The rows lie along a hidden order. The number after each row says roughly how far along it the row is, from 0 to 30. A new part has a new order.
In the rows, 100 means zero.
[105,106,89,107,103,96,91,97,102,99,106,112,102,84,85,97,102,110,101,95,101,112,99,97,104,116,100,117,101,105,92,98,119,100,90,104,93,87,98,102,101,84,107,96,100,106,102,99,97,98,77,120,103,93,81,102,98,109,80,98,94,99,119,78,88,96,96,99,100,94,138,87,84,88,89,108,105,98,107,109,100,99,107,94,119,90,98,105,108,109,78,107,92,96,98,98,103,96,101,91,111,81,102,88,123,100,102,98,106,98,92,98,99,96,90,89,99,77,104,170,105,101,107,125,97,106,111,110,106,116,116,92,115,48,106,93,104,87,92,96,95,84,77]	12
[103,96,99,100,102,93,88,104,92,86,97,90,101,108,97,99,96,92,99,103,120,100,119,96,106,94,100,96,97,104,96,101,135,96,96,79,96,98,102,89,95,109,101,105,104,100,93,100,101,76,99,117,121,82,119,94,98,110,97,104,105,103,129,130,94,102,104,98,99,99,114,95,117,87,96,101,101,87,80,105,98,78,117,108,110,120,103,93,111,95,120,96,82,107,97,100,93,103,99,97,109,97,106,104,91,101,97,101,101,105,91,93,93,100,103,98,107,78,90,98,96,115,97,107,98,98,92,114,86,110,110,100,121,94,91,111,106,111,97,95,95,107,78]	4
[102,112,85,109,106,95,100,100,90,91,103,92,99,92,92,97,100,102,93,95,108,106,108,99,105,113,99,114,95,102,89,89,141,100,88,96,86,80,103,91,99,82,104,95,102,114,106,98,101,86,77,113,115,76,87,96,95,109,75,107,97,98,119,79,94,97,97,97,101,92,127,89,103,78,91,104,110,95,97,95,99,98,98,102,102,105,102,104,89,107,86,102,96,99,96,97,100,96,97,94,105,75,104,96,106,101,97,103,104,102,81,97,97,96,88,107,101,83,90,130,104,106,104,129,99,107,113,106,106,121,114,104,133,45,92,106,97,93,96,86,94,97,67]	15
[104,95,96,104,94,107,133,107,92,90,104,98,97,101,99,99,96,93,101,114,95,89,103,103,99,99,100,73,100,98,101,98,128,102,99,88,105,109,107,107,106,96,98,109,104,98,88,100,105,88,83,96,88,91,64,96,97,112,102,115,93,98,90,98,103,100,103,99,107,100,90,112,102,100,93,104,106,105,98,94,99,89,78,93,97,97,117,101,101,83,110,95,77,95,97,96,96,98,98,96,94,114,96,109,87,100,99,105,101,105,98,97,87,97,111,111,104,113,105,144,107,98,93,96,104,102,98,92,103,96,114,119,107,88,99,125,88,114,101,95,100,109,117]	18
[101,92,96,107,92,102,142,107,93,94,105,107,98,97,98,100,96,94,104,121,98,97,102,105,99,102,100,68,106,101,98,102,121,103,101,93,105,111,112,108,106,95,98,111,101,93,91,99,104,88,73,92,73,97,54,97,99,111,97,113,91,97,85,97,99,101,102,101,104,98,101,112,92,98,92,110,107,113,107,94,99,58,85,86,97,82,113,105,106,80,100,100,73,96,101,96,98,97,101,97,99,123,87,107,92,100,100,104,100,104,107,96,86,97,110,109,105,132,111,159,113,94,98,97,101,104,99,89,104,94,116,119,86,86,107,125,93,116,101,97,99,105,113]	6
[104,97,95,101,103,94,93,103,91,91,97,94,100,106,95,99,99,92,97,102,112,102,114,97,104,99,100,95,95,104,96,99,140,97,96,82,93,94,101,90,97,100,101,106,104,104,94,100,100,79,84,114,124,80,120,93,97,109,93,107,103,102,133,115,97,102,102,97,99,97,115,94,119,85,96,98,103,87,78,103,98,84,114,110,107,115,102,95,102,98,114,96,84,105,95,100,94,101,98,95,110,93,109,104,95,101,96,101,102,104,86,94,95,100,102,103,106,73,88,99,97,114,97,109,98,100,92,112,90,110,111,102,135,84,89,111,103,107,97,93,95,105,73]	6
[108,118,85,105,107,101,101,104,88,90,102,85,97,98,99,96,100,96,88,93,102,96,106,100,102,104,99,123,88,97,95,84,149,98,92,92,90,85,102,90,102,85,102,92,106,117,97,99,105,83,89,114,129,67,86,92,93,114,90,113,97,98,112,89,103,95,99,95,105,95,101,97,116,89,94,97,108,92,93,88,100,98,86,114,95,111,105,98,79,99,99,97,96,101,94,95,95,95,94,93,105,75,114,103,98,101,95,104,105,103,75,98,101,97,95,121,100,86,81,110,102,109,96,116,104,104,102,98,107,113,116,111,173,34,84,108,88,99,98,84,98,109,89]	30
[117,102,88,100,103,112,84,98,96,109,106,118,101,91,93,97,103,100,103,95,97,103,91,98,100,115,101,118,92,112,102,92,115,99,98,116,101,99,84,119,109,83,108,87,104,103,91,99,97,93,97,117,96,91,66,98,100,116,104,96,90,97,108,60,102,99,98,100,103,95,117,89,88,84,84,98,98,101,104,106,98,103,105,105,108,86,89,98,115,99,92,101,93,97,95,95,101,92,98,88,114,86,113,97,117,100,103,97,109,94,80,99,102,99,100,100,103,76,102,191,87,106,97,104,101,102,96,109,106,106,95,95,166,67,107,94,103,78,97,102,100,97,93]	8
[103,91,94,107,93,104,137,112,89,90,102,105,95,102,106,100,96,89,102,126,101,91,104,108,100,105,100,71,99,100,100,103,141,101,102,89,101,108,117,101,105,95,96,110,103,98,95,97,107,76,79,88,78,95,65,97,97,106,108,117,94,98,99,117,103,102,102,100,106,98,97,113,109,104,97,109,108,108,95,83,98,89,88,83,77,89,114,103,98,73,118,99,85,102,103,93,93,95,97,96,101,119,90,109,82,101,97,106,97,107,98,94,82,95,113,116,105,135,101,149,113,94,92,92,98,105,94,86,103,85,120,123,78,80,98,126,86,118,102,96,102,117,102]	6
[101,81,109,93,98,91,90,99,96,92,98,96,104,108,91,100,97,93,102,107,117,99,118,94,105,85,100,82,104,104,97,106,101,97,100,80,105,108,94,100,94,116,101,110,103,87,84,103,98,89,91,119,113,96,133,94,102,110,107,102,106,104,130,139,93,104,105,99,96,103,110,91,108,88,92,102,95,90,81,120,98,71,124,108,138,119,103,90,123,96,113,94,63,105,94,108,99,109,102,97,107,109,101,104,97,100,101,100,102,104,105,92,89,104,109,80,108,62,101,114,88,119,99,92,101,94,89,120,83,105,105,99,118,132,106,103,118,113,92,100,93,97,85]	0

[134,100,102,90,111,99,68,95,94,116,80,111,83,110,72,114,95,94,119,99,108,97,120,109,98,119,89,104,115,113,111,100,112,122,84,59,88,78,117,128,81,74,94,110,125,113,75,89,91,120,123,89,99,102,85,82,133,138,91,105,106,96,104,99,111,72,85,96,114,92,95,102,111,119,117,76,76,89,106,123,113,140,101,114,106,110,105,117,79,95,93]	24
[160,105,104,119,92,139,60,86,101,112,66,94,96,110,113,95,104,97,97,97,100,102,101,98,64,160,72,117,129,107,123,89,73,104,90,12,133,112,154,150,42,46,113,112,94,110,77,61,86,113,152,55,94,75,89,67,138,173,75,119,116,98,96,105,109,21,79,128,101,69,104,82,122,108,125,74,71,72,131,124,64,162,104,99,86,119,92,127,86,129,74]	30
[136,98,117,91,98,116,57,104,95,108,76,102,85,121,84,108,94,79,114,98,107,100,104,109,95,129,83,104,120,112,112,84,99,121,90,41,83,85,128,129,77,83,90,114,119,113,80,92,93,114,128,87,99,99,88,79,116,153,69,111,109,90,105,96,122,57,80,101,109,67,97,98,110,118,113,81,74,90,113,134,115,139,89,118,94,116,100,112,77,95,69]	13
[128,100,110,102,102,118,64,97,93,106,88,106,87,115,86,110,97,84,117,104,107,99,105,108,91,124,90,104,119,112,108,89,96,114,86,50,88,85,129,129,65,69,95,109,125,113,75,85,90,118,121,89,101,103,95,77,134,144,77,108,108,95,105,95,122,62,82,110,107,81,90,103,95,116,111,79,73,88,110,118,112,129,93,107,101,107,108,117,83,99,70]	28
[132,98,118,94,97,121,55,102,95,108,76,100,100,119,90,106,95,76,113,102,105,100,102,109,93,131,83,100,118,106,112,84,101,115,87,56,85,84,123,130,72,81,92,112,116,114,81,91,92,118,125,82,98,96,96,71,109,161,74,112,111,90,104,94,120,60,80,101,106,73,97,98,108,118,108,77,76,78,113,129,111,137,90,115,95,115,104,109,81,98,67]	13
[139,99,111,108,99,123,64,100,97,109,80,104,82,118,89,106,99,85,107,106,106,102,104,104,89,134,85,104,120,108,111,87,96,116,88,54,87,89,130,131,69,74,98,106,117,111,80,80,91,122,119,82,100,106,89,77,124,165,76,115,111,94,103,95,117,63,78,114,104,86,92,95,104,112,109,81,73,86,131,115,98,150,92,104,99,112,103,115,87,104,76]	15
[120,98,116,83,105,110,69,97,94,109,76,104,85,115,83,110,92,83,120,93,110,96,113,114,94,123,82,107,120,114,113,101,109,118,92,63,88,80,117,128,80,77,90,114,113,116,88,90,91,113,126,88,98,96,93,82,122,151,79,108,110,92,105,95,120,60,80,94,114,68,99,99,112,114,116,79,76,85,107,139,115,144,96,116,99,117,101,121,81,92,84]	23
[143,102,105,98,101,118,63,101,97,105,77,104,88,114,86,105,98,94,118,108,107,97,106,99,95,132,86,112,119,114,115,86,91,121,87,42,84,91,131,131,75,79,94,107,116,116,77,81,88,107,126,80,95,99,92,84,133,144,82,106,109,96,101,102,115,56,82,113,110,81,93,92,103,120,120,78,73,93,107,124,111,152,95,114,107,109,103,120,80,102,76]	0
[128,102,103,88,110,111,65,96,98,115,82,109,91,109,75,110,95,95,120,99,109,95,118,102,94,113,82,113,120,120,112,106,100,124,86,55,93,88,124,125,79,67,96,109,119,119,69,70,90,109,135,87,96,94,89,79,129,146,83,102,106,99,100,105,110,61,84,106,113,75,96,95,110,122,120,77,76,86,101,126,112,138,102,115,105,117,101,117,77,99,88]	26
[133,107,110,104,97,128,41,96,97,111,77,103,85,118,96,103,99,83,107,104,100,94,96,102,82,137,77,103,118,110,117,78,99,111,81,29,90,99,142,142,56,69,100,108,114,109,81,84,87,117,129,70,104,102,95,70,132,152,76,113,111,100,101,98,118,56,86,115,105,70,92,96,112,120,118,85,74,88,122,109,96,137,86,97,105,109,102,128,79,114,58]	23
[126,106,113,99,99,126,48,98,98,111,77,102,84,123,93,108,95,80,114,103,107,92,94,99,85,130,79,105,123,114,114,78,105,113,82,39,84,98,127,139,59,73,99,109,121,112,81,88,88,114,128,72,107,106,94,75,141,134,74,113,109,99,101,98,118,59,87,112,100,70,88,94,116,120,117,83,77,89,117,119,103,142,84,101,106,108,104,125,77,110,72]	2
[150,102,105,94,106,111,61,94,99,116,73,104,89,107,83,109,97,99,118,100,109,96,116,101,89,138,84,112,119,117,118,102,98,117,85,53,94,85,127,126,70,72,97,113,114,115,73,72,89,110,129,83,95,91,90,83,133,129,84,104,106,100,102,105,112,61,75,105,113,78,97,93,110,120,118,74,77,86,106,127,108,142,101,117,106,114,102,117,78,99,87]	25
[140,100,106,101,104,118,64,93,94,114,75,108,84,114,87,110,99,93,116,101,107,100,115,107,89,123,81,106,118,110,113,95,104,118,86,43,97,80,124,129,74,69,99,111,120,113,78,77,91,120,129,83,100,98,86,79,131,151,95,109,108,95,103,100,111,54,82,102,111,87,97,98,112,116,114,76,77,91,114,121,101,143,100,110,99,115,101,124,84,102,87]	23
[125,101,108,93,104,112,64,104,97,105,83,106,85,114,74,110,95,84,124,111,111,96,107,99,101,121,89,113,112,115,107,90,95,127,97,36,66,82,124,121,77,79,89,111,123,113,71,100,89,101,115,90,97,106,96,84,129,131,74,100,104,96,101,102,116,66,85,106,111,77,88,98,102,122,117,81,79,89,98,124,121,129,92,114,110,111,107,111,80,98,68]	2
[131,103,102,90,109,112,68,94,97,116,73,108,90,106,77,110,94,94,120,98,111,93,133,107,92,130,82,113,120,118,107,105,102,123,85,60,90,82,117,129,72,69,96,119,129,116,73,80,90,106,135,90,96,93,88,87,135,137,87,100,105,101,102,103,110,58,88,101,124,75,96,95,113,122,119,79,80,87,100,131,114,136,104,116,108,115,100,118,80,95,92]	1
[133,98,112,95,98,110,62,94,97,115,73,100,88,118,90,105,92,93,110,93,104,102,110,112,84,141,81,105,122,114,117,90,99,115,86,53,96,89,132,127,72,73,96,117,109,115,76,82,93,117,134,81,98,88,89,72,119,157,74,112,115,90,104,97,122,55,81,104,106,71,103,96,116,115,114,75,73,82,117,138,101,139,96,115,94,119,98,114,79,99,82]	28
[131,103,101,83,116,91,60,89,97,124,74,112,91,104,73,114,93,106,127,91,111,93,130,106,95,125,83,110,122,123,114,114,112,124,79,70,101,77,114,134,95,62,99,116,109,118,65,75,89,108,96,94,95,89,87,93,135,129,95,99,105,102,101,107,113,56,85,91,126,70,100,97,112,123,118,77,78,89,98,133,114,134,111,121,110,115,99,121,79,94,103]	28
[132,109,105,89,109,107,50,83,96,124,70,109,88,112,91,110,94,96,116,83,109,89,117,109,82,127,77,100,121,118,116,102,120,115,77,58,105,88,118,120,72,56,103,114,116,113,74,79,87,115,140,99,104,97,92,91,142,142,89,110,111,107,100,103,116,54,93,97,116,69,97,100,121,124,118,84,79,87,111,134,104,131,101,106,111,112,95,129,77,105,100]	7
[123,97,119,96,94,124,56,107,95,105,81,100,103,124,86,105,96,74,97,104,105,103,98,106,96,130,83,99,120,111,110,78,94,115,94,37,77,89,126,130,73,84,89,113,118,115,86,95,95,114,119,82,99,102,89,75,113,160,69,110,112,87,106,93,123,55,80,106,104,71,94,98,107,113,114,77,79,88,112,122,112,136,84,115,95,114,117,114,85,97,65]	5
[127,102,106,97,106,112,70,95,94,114,82,105,86,112,85,114,97,90,122,101,110,98,102,110,89,129,86,105,121,111,110,94,102,114,85,47,88,81,120,125,77,96,95,112,120,114,78,84,89,116,125,92,100,100,90,88,132,135,85,106,106,96,104,97,119,73,84,105,110,84,92,103,109,118,117,78,76,86,109,123,111,139,97,111,104,109,106,120,82,95,87]	0
[130,99,112,91,105,120,66,111,96,97,87,106,83,116,69,111,94,80,130,117,108,94,108,97,104,118,92,108,114,114,111,84,93,129,92,59,56,90,120,129,83,98,88,110,122,112,75,91,91,105,109,103,98,111,96,83,123,143,70,99,104,94,102,100,119,88,85,108,110,81,87,97,96,127,117,80,75,93,96,120,126,138,86,115,114,105,112,107,78,97,61]	18
